Here is a tiny trained network, its code and every weight. The questions are about switching its units off for an input and a class, where a switched-off unit gives its printed mean instead of its output.

import numpy as np


def w(rows, s, z=0):
    codes = np.array(rows[::2]) - 128.0
    scale = np.full(codes.shape[1], s)
    scale[-1] = z or s
    return codes * scale


def norm(h):
    return h / np.sqrt((h * h).mean(-1, keepdims=True) + 1e-5)


def f(y):
    return np.maximum(y, 0)


def log_softmax(a):
    a = a - a.max(-1, keepdims=True)
    return a - np.log(np.exp(a).sum(-1, keepdims=True))


def net(x, mask):
    res = np.array(x, float).reshape(1, 6) / 4 @ E
    u = 0
    for l in range(3):
        y = f(norm(res) @ A[l][:, :-1].T + A[l][:, -1])
        res = res + np.where(mask[u : u + 10], y, B[l][:, -1]) @ B[l][:, :-1]
        u += 10
    return log_softmax(norm(res)[-1] @ U[:, :-1].T + U[:, -1])


A, B = {}, {}
E = w([
[182,11,32,130,249],'x0',
[125,132,118,130,123],'x1',
[126,133,132,128,128],'x2',
[56,7,109,34,60],'x3',
[152,116,193,100,140],'x4',
[104,60,173,194,150],'x5',
],0.002)
A[0] = w([
[110,204,86,102,117,162],'0.n0',
[104,103,118,223,94,84],'0.n1',
[116,193,53,2,105,222],'0.n2',
[94,90,115,233,98,36],'0.n3',
[117,17,72,103,76,26],'0.n4',
[199,94,152,70,207,176],'0.n5',
[49,157,50,165,135,197],'0.n6',
[201,174,110,143,151,186],'0.n7',
[11,28,204,223,146,254],'0.n8',
[106,115,40,181,107,45],'0.n9',
],0.0041,0.0012)
B[0] = w([
[183,99,159,91,132,175],'0.n0',
[212,174,193,64,126,162],'0.n1',
[251,187,166,91,151,211],'0.n2',
[217,203,217,63,178,162],'0.n3',
[55,207,141,68,131,204],'0.n4',
[143,71,65,189,23,199],'0.n5',
[181,36,219,103,94,182],'0.n6',
[62,97,130,44,74,194],'0.n7',
[249,247,152,6,146,252],'0.n8',
[118,69,230,191,43,159],'0.n9',
],0.0031,0.0034)
A[1] = w([
[103,174,131,187,188,64],'1.n0',
[74,202,170,62,155,89],'1.n1',
[245,188,82,53,81,187],'1.n2',
[92,175,71,175,172,3],'1.n3',
[99,219,134,106,54,189],'1.n4',
[126,254,131,180,149,80],'1.n5',
[123,71,66,92,198,93],'1.n6',
[135,189,80,183,196,108],'1.n7',
[136,189,176,47,72,83],'1.n8',
[146,79,84,141,237,60],'1.n9',
],0.0038,0.0027)
B[1] = w([
[114,155,93,56,162,130],'1.n0',
[130,57,63,163,102,164],'1.n1',
[103,100,188,163,147,254],'1.n2',
[171,245,89,90,198,128],'1.n3',
[140,74,69,96,180,197],'1.n4',
[79,78,88,90,124,152],'1.n5',
[142,126,39,175,116,150],'1.n6',
[4,176,150,69,156,137],'1.n7',
[91,79,98,183,132,201],'1.n8',
[119,122,11,142,102,146],'1.n9',
],0.0043,0.0062)
A[2] = w([
[111,107,45,149,136,202],'2.n0',
[115,62,105,144,127,1],'2.n1',
[178,14,129,109,54,209],'2.n2',
[124,195,125,207,239,212],'2.n3',
[51,240,91,118,214,113],'2.n4',
[86,156,196,150,34,76],'2.n5',
[113,89,180,139,165,23],'2.n6',
[149,55,145,140,162,156],'2.n7',
[208,155,66,91,132,242],'2.n8',
[80,168,179,130,2,124],'2.n9',
],0.0046,0.0011)
B[2] = w([
[108,126,150,192,108,168],'2.n0',
[141,153,112,213,63,158],'2.n1',
[101,190,158,159,140,253],'2.n2',
[47,103,136,14,29,164],'2.n3',
[24,3,124,63,36,145],'2.n4',
[190,130,1,190,183,156],'2.n5',
[149,176,170,172,67,157],'2.n6',
[110,166,135,184,78,199],'2.n7',
[163,184,184,51,205,168],'2.n8',
[182,113,46,160,198,163],'2.n9',
],0.004,0.0054)
U = w([
[1,58,89,36,77,241],'0',
[152,129,33,196,189,255],'1',
[222,242,227,15,224,131],'2',
[103,175,183,177,108,122],'3',
[117,186,192,171,135,67],'4',
[147,167,172,174,140,23],'5',
],0.0046,0.0016)

Each question gives the input, the list of numbers given to net, and the class t.
The units are the neurons (one row each of A and B). Each row of codes is followed by its name. A weight is (code - 128) times the scale printed after its matrix; where a second scale follows, it is the last column's (A, B and U).
mask holds one flag per neuron, layer by layer. A switched-off neuron (its flag False) gives its mean, the last column of its row in B, instead of its output. The means were averaged over made-up inputs and are rounded, as every weight is.
A unit's drop is (log p(t) with every unit on - log p(t) with that unit switched off) / (log p(t) with every unit on - log p(t) with every unit switched off).
The circuit of an input: a set's keep is (log p(t) with only the set's units on - log p(t) with every unit switched off) / (log p(t) with every unit on - log p(t) with every unit switched off). Starting from the 12 units with the biggest drops (on a tie, the unit counted first), units are removed one at a time, each time the one whose removal leaves the highest keep (on an exact tie, the one counted first), for as long as the keep stays at least 0.8.
units of the circuit, in order: the units of the circuit, biggest drop first
k most important neurons: the k neurons with the biggest drops, biggest first
top k neurons in layer l: the k neurons of layer l with the biggest drops, biggest first
input [-3,1,0,2,-5,-6], class 2: units of the circuit, in order -> [0.n2]
input [5,-4,-6,4,-6,-3], class 3: 2 most important neurons -> [0.n9 1.n4]
input [1,2,8,-8,5,8], class 0: 3 most important neurons -> [2.n3 0.n6 1.n7]
input [-7,2,2,4,-4,0], class 1: units of the circuit, in order -> [2.n9 2.n5]
input [0,-3,7,7,-5,8], class 2: units of the circuit, in order -> [0.n8 0.n3]
input [6,-3,5,-6,5,-6], class 0: top 3 neurons in layer 0 -> [0.n6 0.n9 0.n8]
input [-8,8,-6,1,-2,-8], class 1: 2 most important neurons -> [0.n8 2.n9]
input [4,-4,-3,-2,-7,-7], class 2: 4 most important neurons -> [0.n2 1.n8 2.n8 1.n1]
input [-5,2,5,5,-6,8], class 2: 2 most important neurons -> [0.n8 0.n3]
input [-6,6,-6,3,3,3], class 1: units of the circuit, in order -> [2.n5 2.n9]
input [1,-5,-6,-3,5,-5], class 3: 2 most important neurons -> [0.n8 1.n2]
input [-8,-4,-4,-8,4,8], class 0: top 3 neurons in layer 0 -> [0.n6 0.n5 0.n9]
input [8,-4,3,-8,8,0], class 0: units of the circuit, in order -> [2.n3 1.n7 0.n2 2.n2]
input [8,-5,5,-8,-2,-5], class 0: units of the circuit, in order -> [1.n7 2.n3 2.n4]
input [-8,5,-5,7,7,7], class 1: top neuron in layer 0 -> [0.n7]
input [2,1,6,4,0,-4], class 3: top 2 neurons in layer 0 -> [0.n8 0.n2]
input [-7,-3,3,-6,-1,1], class 1: top 2 neurons in layer 2 -> [2.n5 2.n9]
input [4,-3,8,0,-7,-1], class 3: top 2 neurons in layer 0 -> [0.n9 0.n6]
input [-7,7,6,2,-6,5], class 1: 3 most important neurons -> [2.n5 2.n9 0.n2]
input [2,-4,-7,7,2,8], class 2: units of the circuit, in order -> [0.n8]
input [4,-8,4,2,4,-5], class 4: 2 most important neurons -> [0.n8 1.n2]
input [-5,-6,-1,1,-4,6], class 2: 3 most important neurons -> [0.n8 0.n3 0.n1]
input [-4,2,7,0,-5,-8], class 2: 3 most important neurons -> [0.n2 1.n4 2.n8]
input [5,-6,-3,4,3,-8], class 2: 3 most important neurons -> [0.n2 2.n8 1.n8]
input [-6,2,0,4,-4,-3], class 1: 2 most important neurons -> [2.n9 2.n5]
input [-8,2,-6,-5,3,6], class 1: top 2 neurons in layer 1 -> [1.n5 1.n2]
